(in the rows, 128 means zero)
Each row of numbers belongs to one of the objects below and depends on some of the facts about them. Some rows are named. Which object is each other row?

Known rows:
(734): [107 208 116 138 106 107 107 162  92 145 175 118 142 147 147 113 120 126
 123 183  70 115 134 131 102 139]
(902): [ 71 160 115 145 108 101 113 168  95 141 165 113 151 157 147 114 137 114
 148 180  66 115 122 135 115 132]
(964): [ 69 180 142 137 115  86 103 173 111 147 169 123 137 138 147 109 130 116
 134 174  68 112 138 124  96 136]
(724): [ 86 184 122 138  92  93 104 165 106 146 178 116 135 148 158 115 127 127
 125 185  61 118 136 130  97 135]
(1788): [ 89 120 103 151  80  85 121 154  88 136 154 127  93 127 121 118 129  90
 131 172  74 119 151 117  87 133]
(137): [ 92 115 115 146  98  85 103 167  93 149 143 111 107 123 125 114 106 120
 121 187  83 126 136 127  98 132]
(1456): [ 94 182 120 144  89  80 128 160  97 137 173 133 128 151 141 114 154  97
 137 165  60 105 148 122  94 136]
(865): [132 196 127 137 111  89 104 156 100 138 189 122 132 153 146 111 120  89
 111 180  69 109 155 131  93 141]
(253): [116 112  97 145  90  69 106 144  79 136 167 118 109 139 135 122  98  98
 118 182  87 138 156 120  92 146]
(1609): [115 180 136 140 124  87 107 166  96 144 172 121 143 153 139 112 123 104
 121 179  72 108 143 131 102 138]
(1751): [111 200 108 141 107 100 112 165  91 146 171 118 149 150 145 113 125 115
 125 182  69 118 146 134 107 140]
(467): [100 180 145 140 134  83 108 176 108 149 163 126 140 145 138 106 129 112
 127 170  70 104 144 128  97 137]
(1643): [ 79 138 128 130  67 166 131 173  75 131 140 112  60 122 129 135 137  49
 106 170  76 125 179 112  98 121]
(1390): [ 87 113 105 150  78  81 119 155  89 133 153 127  92 127 122 117 130  85
 127 171  76 118 151 117  87 134]
(791): [ 81 143 105 133  58 139 136 160  94 113 126 119 110 111 120 125 139  43
  94 164  79 142 152 120  92 120]
(1026): [102 128  99 149  90  91 107 162  84 148 143 112 108 122 124 114 109 113
 112 188  81 128 147 125  95 134]
(94): [118 210  93 145 115 102 114 158  82 139 177 125 144 155 142 110 128  92
 130 178  69 116 157 132 106 144]
(1460): [ 64 188 131 140 129  86 105 176 104 149 161 129 145 137 149 105 127 121
 142 170  70 114 148 127  99 140]

How the objects are related:
(1784) stobok (1894); (991) stobok (56); (237) stobok (477); (237) stobok (668); (910) stobok (338)
(910) stobok (1934); (758) stobok (985); (758) stobok (1187); (758) stobok (1293); (964) stobok (1383)
(1026) stobok (421); (1026) stobok (477); (943) stobok (641); (943) stobok (997); (766) stobok (910)
(724) stobok (178); (724) stobok (796); (724) stobok (668); (1231) stobok (22); (1632) stobok (284)
(874) stobok (641); (874) stobok (461); (1865) stobok (1383); (1495) stobok (1293); (1495) stobok (942)
(1751) stobok (618); (1751) stobok (1609); (1751) stobok (477); (276) stobok (1231); (489) stobok (1514)
(489) stobok (543); (939) stobok (1536); (939) stobok (276); (939) stobok (1865); (939) stobok (1698)
(939) stobok (1385); (1567) stobok (764); (178) stobok (461); (1514) stobok (668); (1441) stobok (1027)
(1441) stobok (1524); (156) stobok (1173); (534) stobok (1316); (436) stobok (1068); (436) stobok (1170)
(670) stobok (964); (670) stobok (1572); (253) stobok (1167); (898) stobok (1934); (898) stobok (461)
(1316) stobok (668); (1414) stobok (898); (1414) stobok (943); (1868) stobok (923); (1868) stobok (938)
(1409) stobok (917); (1409) stobok (178); (1409) stobok (995); (1409) stobok (724); (1577) stobok (985)
(1577) stobok (143); (1894) stobok (1572); (356) stobok (995); (649) stobok (954); (1504) stobok (1300)
(1698) stobok (1449); (1426) stobok (874); (1655) stobok (684); (1448) stobok (874); (590) stobok (722)
(590) stobok (1894); (590) stobok (1385); (1609) stobok (722); (1473) stobok (1316); (1473) stobok (668)
(284) stobok (1212); (284) stobok (1473); (955) stobok (1316); (1027) stobok (284); (1204) stobok (641)
(1204) stobok (764); (1702) stobok (923); (1050) stobok (1448); (1050) stobok (917); (1050) stobok (534)
(1050) stobok (833); (123) stobok (865); (123) stobok (1700); (997) stobok (39); (791) stobok (1730)
(1636) stobok (874); (1636) stobok (1892); (865) stobok (641); (865) stobok (997); (1864) stobok (1316)
(1864) stobok (668); (1572) stobok (178); (1572) stobok (1293); (467) stobok (284); (985) stobok (1316)
(1726) stobok (796); (94) stobok (1423); (94) stobok (1006); (94) stobok (1437); (43) stobok (722)
(43) stobok (1293); (43) stobok (668); (1067) stobok (1747); (1003) stobok (935); (1003) stobok (1504)
(23) stobok (1894); (1730) stobok (923); (1892) stobok (461); (1892) stobok (1293); (1872) stobok (1698)
(1167) stobok (1300); (22) stobok (865); (22) stobok (796); (22) stobok (943); (1319) stobok (6)
(959) stobok (1293); (1918) stobok (668); (1300) stobok (641); (1206) stobok (1956); (1332) stobok (1231)
(734) stobok (865); (734) stobok (668); (144) stobok (1894); (966) stobok (938); (1408) stobok (1319)
(1437) stobok (1956); (1437) stobok (39); (543) stobok (356); (618) stobok (943); (292) stobok (1449)
(475) stobok (859); (6) stobok (1202); (1187) stobok (1204); (1173) stobok (338); (722) stobok (1316)
(722) stobok (764); (362) stobok (641); (362) stobok (764); (1449) stobok (1473); (1383) stobok (1514)
(1383) stobok (1449); (1524) stobok (985); (1524) stobok (1864); (1524) stobok (237); (1956) stobok (764)
(1068) stobok (1864); (1068) stobok (1339); (1230) stobok (923); (1747) stobok (959); (833) stobok (991)
(833) stobok (668); (46) stobok (1231); (46) stobok (461); (1002) stobok (123); (1934) stobok (1293)
(137) stobok (1316); (1212) stobok (1449); (1278) stobok (1727); (1278) stobok (1230); (1299) stobok (467)
(1805) stobok (1784); (1805) stobok (657); (173) stobok (1972); (173) stobok (1826); (1460) stobok (1698)
(403) stobok (722); (403) stobok (467); (902) stobok (1067); (902) stobok (1316); (902) stobok (959)
(902) stobok (1173); (1406) stobok (1700); (942) fluski (1187); (1244) fluski (25); (472) fluski (1456)
(1202) fluski (1206); (991) fluski (1498); (437) fluski (1760); (363) fluski (1524); (237) fluski (1231)
(910) fluski (1278); (1102) fluski (1339); (1026) fluski (764); (1939) fluski (144); (943) fluski (1784)
(766) fluski (1164); (1231) fluski (1892); (1632) fluski (1805); (1788) fluski (954); (1131) fluski (1202)
(1390) fluski (991); (1926) fluski (734); (1495) fluski (1956); (276) fluski (1740); (489) fluski (1655)
(939) fluski (1643); (1567) fluski (489); (1087) fluski (865); (178) fluski (728); (842) fluski (1788)
(358) fluski (1299); (1441) fluski (938); (670) fluski (1953); (701) fluski (1751); (253) fluski (1495)
(898) fluski (1536); (1982) fluski (1441); (1414) fluski (43); (1339) fluski (197); (296) fluski (173)
(1868) fluski (1636); (1409) fluski (1894); (1894) fluski (1440); (649) fluski (123); (1504) fluski (781)
(1698) fluski (1069); (1953) fluski (178); (1655) fluski (923); (692) fluski (437); (796) fluski (237)
(684) fluski (796); (923) fluski (692); (197) fluski (6); (1473) fluski (56); (1727) fluski (758)
(955) fluski (363); (859) fluski (284); (1702) fluski (253); (75) fluski (939); (25) fluski (791)
(123) fluski (362); (997) fluski (1702); (791) fluski (75); (1636) fluski (1504); (1715) fluski (1972)
(1726) fluski (657); (728) fluski (592); (43) fluski (1926); (1067) fluski (1173); (917) fluski (1280)
(1423) fluski (1473); (1003) fluski (1939); (23) fluski (1934); (56) fluski (1414); (1730) fluski (296)
(524) fluski (137); (1892) fluski (1726); (1872) fluski (668); (22) fluski (1026); (1319) fluski (543)
(1918) fluski (910); (144) fluski (1548); (966) fluski (649); (1408) fluski (445); (1437) fluski (160)
(1536) fluski (472); (543) fluski (1142); (6) fluski (1423); (657) fluski (1408); (1075) fluski (1567)
(362) fluski (1572); (160) fluski (1212); (1449) fluski (477); (1383) fluski (966); (1524) fluski (1067)
(1956) fluski (1006); (1069) fluski (231); (592) fluski (143); (764) fluski (766); (1643) fluski (955)
(1972) fluski (935); (1280) fluski (94); (1002) fluski (99); (1665) fluski (358); (1934) fluski (641)
(938) fluski (618); (137) fluski (1868); (1278) fluski (1826); (1299) fluski (436); (1164) fluski (874)
(641) fluski (917); (1548) fluski (1170); (1440) fluski (1068); (99) fluski (1918); (1805) fluski (1383)
(1826) fluski (1406); (935) fluski (1727); (1170) fluski (1075); (1006) fluski (684); (39) fluski (1087)
(668) fluski (39); (1142) fluski (1293); (143) fluski (1982); (1406) fluski (1523)

Name these rows:
No name comes twice in this set of rows, the named rows included.
[136  87 127 142 116  47 101 151  84 131 165 118 118 149 128 121  89  98
 115 173  97 135 162 117  94 152] : (1956)
[ 97 179 119 144  83  83 118 171  93 152 162 118 147 151 144 115 139 126
 125 177  63 111 138 132 102 135] : (436)
[ 60 135  90 145  69  95 101 157  95 144 161 106 101 118 146 120 111 132
 121 194  75 136 137 125  94 130] : (1409)
[ 83 127 112 148 117  97 104 168  92 148 141 118 107 116 124 110 107 114
 129 178  85 126 149 122  96 134] : (1299)
[147  83 127 141 108  37 109 147  81 131 166 125 114 153 130 124  97  87
 118 166  94 135 164 111  88 152] : (1006)
[ 77 122 142 143 130  82  96 169 105 143 149 124  93 110 126 108 104 111
 127 171  84 120 149 118  85 134] : (1698)
[ 78 134 135 127  90 170 113 183  82 144 132  96  80 119 129 135 108  80
 101 181  83 131 165 123 109 119] : (955)
[103  61 128 143  73  22 121 151  82 129 161 129 113 152 136 129 122 102
 127 159  84 134 156 103  86 149] : (684)
[ 86 109 107 141  69  98 126 143 136 135 152 118 138 120  83 116 128  34
 107 158  67 119 141 122  63 128] : (923)
[ 51 122  98 147 104  99  97 162 100 137 157 116 104 112 139 119 104 115
 141 181  83 128 138 126  98 132] : (670)
[123  98 174 138 107  61  95 165 117 143 158 114  80 125 120 114 102 106
 102 180  83 108 138 120  80 127] : (668)

The same objects again, as new rows of numbers:
Named rows:
(1514): [136 134 118 102 143 121 132 107 147 153 126 132 133 144 133 146 136 150
 140 144 134 124 132 124 119 114]
(1460): [137 133 110 124 132 123 131 109 150 138 141 125 129 136 142 158 130 144
 132 153 132 134 119 125 125 124]
(995): [124 126 113 107 119 128 126 133 118 152 104 136 146 122 104 116 148 150
 131 139 145 117 148 116 109 108]
(437): [152 182  80 151  44 125 122 137 122 173 163  88 152 154 147  95 112 131
  70  76  56  99  93  89 116  93]
(590): [142 126 115 145 124 141 138 120 141 131 123 136 121 125 143 145 121 146
 131 155 126 138 107 146 139 123]
(1385): [143 140 120 108 136 126 133 124 131 150 107 137 129 143 117 128 140 147
 142 128 130 125 137 122 121 112]
(1805): [140 128 127 142 118 146 127 137 112 125 113 129 122 117 135 129 128 148
 125 155 127 141 112 137 146 139]
(1423): [142 174 132 129 122  90 145 118 117 127  90 137 117 133  94 153 127 136
 154 131 117 153 158 143 102 140]
(959): [149 129 142 116 140 137 128 134 119 143 108 144 118 140 129 113 139 146
 148 130 121 135 105 131 133 123]
(338): [162 143 143 117 145 130 129 143 107 136 103 138 117 152 128 110 145 131
 156 111 121 136 118 112 133 131]
(475): [145 147 104 149 111 125 123 145 111 110 121 115 133 123 134 152 129 125
 133 140 132 142 133 100 128 135]
(1715): [163 149 116 130 125 130 140 141  94 133 116 100 129 133 132 147 121 137
 116 148 129 133 157  98 131 143]
(1414): [110 155 121 158 129 173 142 131 149 113  96 132 118 116 136 122 143 154
 154 159 126 134 151 149 202 124]
(1788): [146 152 110 136 116 122 126 145 109 117 120 111 132 129 128 145 132 123
 133 128 134 141 138  99 124 129]
(1567): [137 125  77 162 130 148 183 129 153 148 105 118 143 154 146 149  97 142
  89  85  60 115  92 121 113  89]
(1406): [132 153 110 158 112 126 144 134 133 114 107 132 124 122 122 158 122 135
 141 140 119 142 139 134 129 119]
(758): [129 132 120 156 119 130 120 120 156 117 125 151 114 127 136 144 136 137
 153 136 121 146  85 151 138 113]
(1953): [150 163 119 138 123 133 130 140 114 116 114  91 135 131 128 131 132 143
 128 147 136 133 157 103 143 152]

Rows to name:
No name comes twice in this set of rows, the named rows included.
[131 120 116 127 123 135 132 123 141 142 119 143 134 123 130 139 129 156
 128 156 136 127 116 141 129 114] : (724)
[156 153 121 136 124 128 177 131 120 145  88 131 123 133 110 149 106 149
 130 142 112 118 166 144 131 115] : (943)
[124 156 108 152 115 120 147 131 156 122  94 157 125 132 102 145 134 131
 159 114 122 133 138 148 119  89] : (865)
[162 154 151 165 141 101 115 147 172  87 101  98 146 153  95  84 171 163
 182 124 149 152  88 136 115 170] : (1173)
[136 136 141 102 141 127 119 136 132 150  96 158 123 153 104  93 165 137
 170  94 124 129 115 127 117 102] : (1293)
[108 146 116 134 119 134 118  99 128 133 128 144 105 106 151 172 125 140
 135 179 122 162 137 150 152 131] : (939)
[143 160 126 118 131 121 164 132 137 150  76 146 129 146  89 125 132 145
 151 113 117 117 167 138 117  96] : (641)
[130 155 110 140 116 115 112 135 108 118 115 126 118 126 126 153 141 122
 143 130 128 156 142 105 116 131] : (1982)
[135 126 126 152 119 145 140 132 126 125 105 145 122 116 124 133 126 150
 133 150 121 136 108 154 142 121] : (1636)
[147 156  68 166  70 135 130 142 117 150 147  88 152 146 158 117 106 130
  70  84  63 106  93  83 118 103] : (1655)
[207 121 124 105 131 140 137 133 153 134 155 164 131 137 144 178  88 123
 148 144 196  86 115 119 125  83] : (237)
[114 164 109 113 133 128 115 123 135 131 116 110 133 130 127 129 160 135
 157 146 142 139 172 100 151 140] : (56)
[146 153 114 117 135 115 139 119 139 141 119 125 128 146 125 145 134 134
 142 130 128 130 141 113 118 116] : (421)

